Here is a tiny trained network, its code and every weight. The questions are about switching its units off for an input and a class, where a switched-off unit gives its printed mean instead of its output.

import numpy as np


def w(rows, s, z=0):
    codes = np.array(rows[::2]) - 128.0
    scale = np.full(codes.shape[1], s)
    scale[-1] = z or s
    return codes * scale


def norm(h):
    return h / np.sqrt((h * h).mean(-1, keepdims=True) + 1e-5)


def f(y):
    return np.maximum(y, 0)


def log_softmax(a):
    a = a - a.max(-1, keepdims=True)
    return a - np.log(np.exp(a).sum(-1, keepdims=True))


def net(x, mask):
    res = np.array(x, float).reshape(1, 4) / 4 @ E
    u = 0
    for l in range(2):
        y = f(norm(res) @ A[l][:, :-1].T + A[l][:, -1])
        res = res + np.where(mask[u : u + 3], y, B[l][:, -1]) @ B[l][:, :-1]
        u += 3
    return log_softmax(norm(res)[-1] @ U[:, :-1].T + U[:, -1])


A, B = {}, {}
E = w([
[184,224,50,129,177,116,158,170,74,111],'x0',
[169,138,199,167,96,39,135,70,169,78],'x1',
[123,125,63,101,67,142,254,21,117,179],'x2',
[208,40,180,50,166,168,140,137,135,189],'x3',
],0.0087)
A[0] = w([
[217,189,105,109,164,71,200,184,81,89,4],'0.n0',
[226,145,149,114,162,7,184,102,152,93,45],'0.n1',
[246,54,169,59,183,111,161,148,132,185,19],'0.n2',
],0.011,0.004)
B[0] = w([
[8,78,196,32,96,107,143,68,231,109,205],'0.n0',
[184,127,120,227,173,105,68,178,126,215,216],'0.n1',
[81,169,101,155,94,92,170,153,76,49,254],'0.n2',
],0.012,0.0094)
A[1] = w([
[204,176,179,58,249,116,42,199,164,66,157],'1.n0',
[188,157,79,89,182,77,225,80,129,246,16],'1.n1',
[95,137,56,43,186,157,156,192,111,172,2],'1.n2',
],0.013,0.0023)
B[1] = w([
[157,121,43,34,107,237,222,52,70,164,254],'1.n0',
[148,102,48,1,152,250,157,74,65,137,199],'1.n1',
[239,130,223,239,145,10,55,166,216,130,220],'1.n2',
],0.0084,0.008)
U = w([
[154,140,68,75,128,185,172,94,37,122,200],'0',
[69,241,60,212,100,60,136,188,35,17,250],'1',
[67,30,248,66,104,114,117,135,190,115,71],'2',
[254,119,129,225,208,88,58,188,134,220,36],'3',
],0.0074,0.0024)

Each question gives the input, the list of numbers given to net, and the class t.
The units are the neurons (one row each of A and B). Each row of codes is followed by its name. A weight is (code - 128) times the scale printed after its matrix; where a second scale follows, it is the last column's (A, B and U).
mask holds one flag per neuron, layer by layer. A switched-off neuron (its flag False) gives its mean, the last column of its row in B, instead of its output. The means were averaged over made-up inputs and are rounded, as every weight is.
A unit's drop is (log p(t) with every unit on - log p(t) with that unit switched off) / (log p(t) with every unit on - log p(t) with every unit switched off).
The circuit of an input: a set's keep is (log p(t) with only the set's units on - log p(t) with every unit switched off) / (log p(t) with every unit on - log p(t) with every unit switched off). Starting from all 6 units, units are removed one at a time, each time the one whose removal leaves the highest keep (on an exact tie, the one counted first), for as long as the keep stays at least 0.8.
units of the circuit, in order: the units of the circuit, biggest drop first
k most important neurons: the k neurons with the biggest drops, biggest first
drop when u is switched off: that unit's drop, to one decimal
input [-3,8,4,3], class 3: most important neuron => [0.n1]
input [-5,5,-4,7], class 1: units of the circuit, in order => [0.n2, 0.n0]
input [-1,-7,-7,-5], class 0: units of the circuit, in order => [1.n0, 0.n2]
input [-6,5,1,6], class 1: units of the circuit, in order => [0.n2, 0.n0]
input [8,2,-6,-2], class 2: 2 most important neurons => [0.n0, 1.n1]
input [4,-8,-4,-5], class 3: 2 most important neurons => [1.n2, 0.n2]
input [6,-2,3,-4], class 2: 2 most important neurons => [0.n0, 0.n2]
input [3,-8,-3,-7], class 3: units of the circuit, in order => [1.n2, 0.n2]
input [-2,-7,-7,-5], class 0: 2 most important neurons => [1.n0, 0.n2]
input [-3,-1,-6,-4], class 0: units of the circuit, in order => [0.n2, 1.n0]
input [3,0,-7,7], class 0: 2 most important neurons => [1.n0, 1.n2]
input [8,-8,5,0], class 2: units of the circuit, in order => [0.n0, 0.n1, 1.n2]
input [4,-5,1,3], class 3: 3 most important neurons => [1.n2, 1.n0, 1.n1]
input [-5,-3,-6,0], class 0: units of the circuit, in order => [1.n0, 0.n0]
input [3,-4,3,-1], class 3: units of the circuit, in order => [1.n2]
input [8,-4,-4,-5], class 2: units of the circuit, in order => [0.n0, 0.n2]
input [-3,-6,-7,2], class 0: 2 most important neurons => [1.n0, 0.n0]
input [-4,-3,-6,6], class 0: 3 most important neurons => [1.n0, 0.n0, 1.n2]
input [-7,8,7,-1], class 3: units of the circuit, in order => [0.n0, 0.n1]
input [-2,-4,2,0], class 3: units of the circuit, in order => [1.n2, 0.n0]
input [-6,8,2,-7], class 3: 2 most important neurons => [0.n2, 0.n0]
input [-4,-7,1,-5], class 3: most important neuron => [0.n2]
input [-2,-6,-3,4], class 3: 2 most important neurons => [1.n2, 0.n0]
input [0,-4,3,-1], class 3: 2 most important neurons => [1.n2, 0.n2]
input [3,-3,0,-1], class 2: drop when 0.n0 is switched off => 0.4
input [7,7,-2,5], class 2: drop when 1.n2 is switched off => 0.1
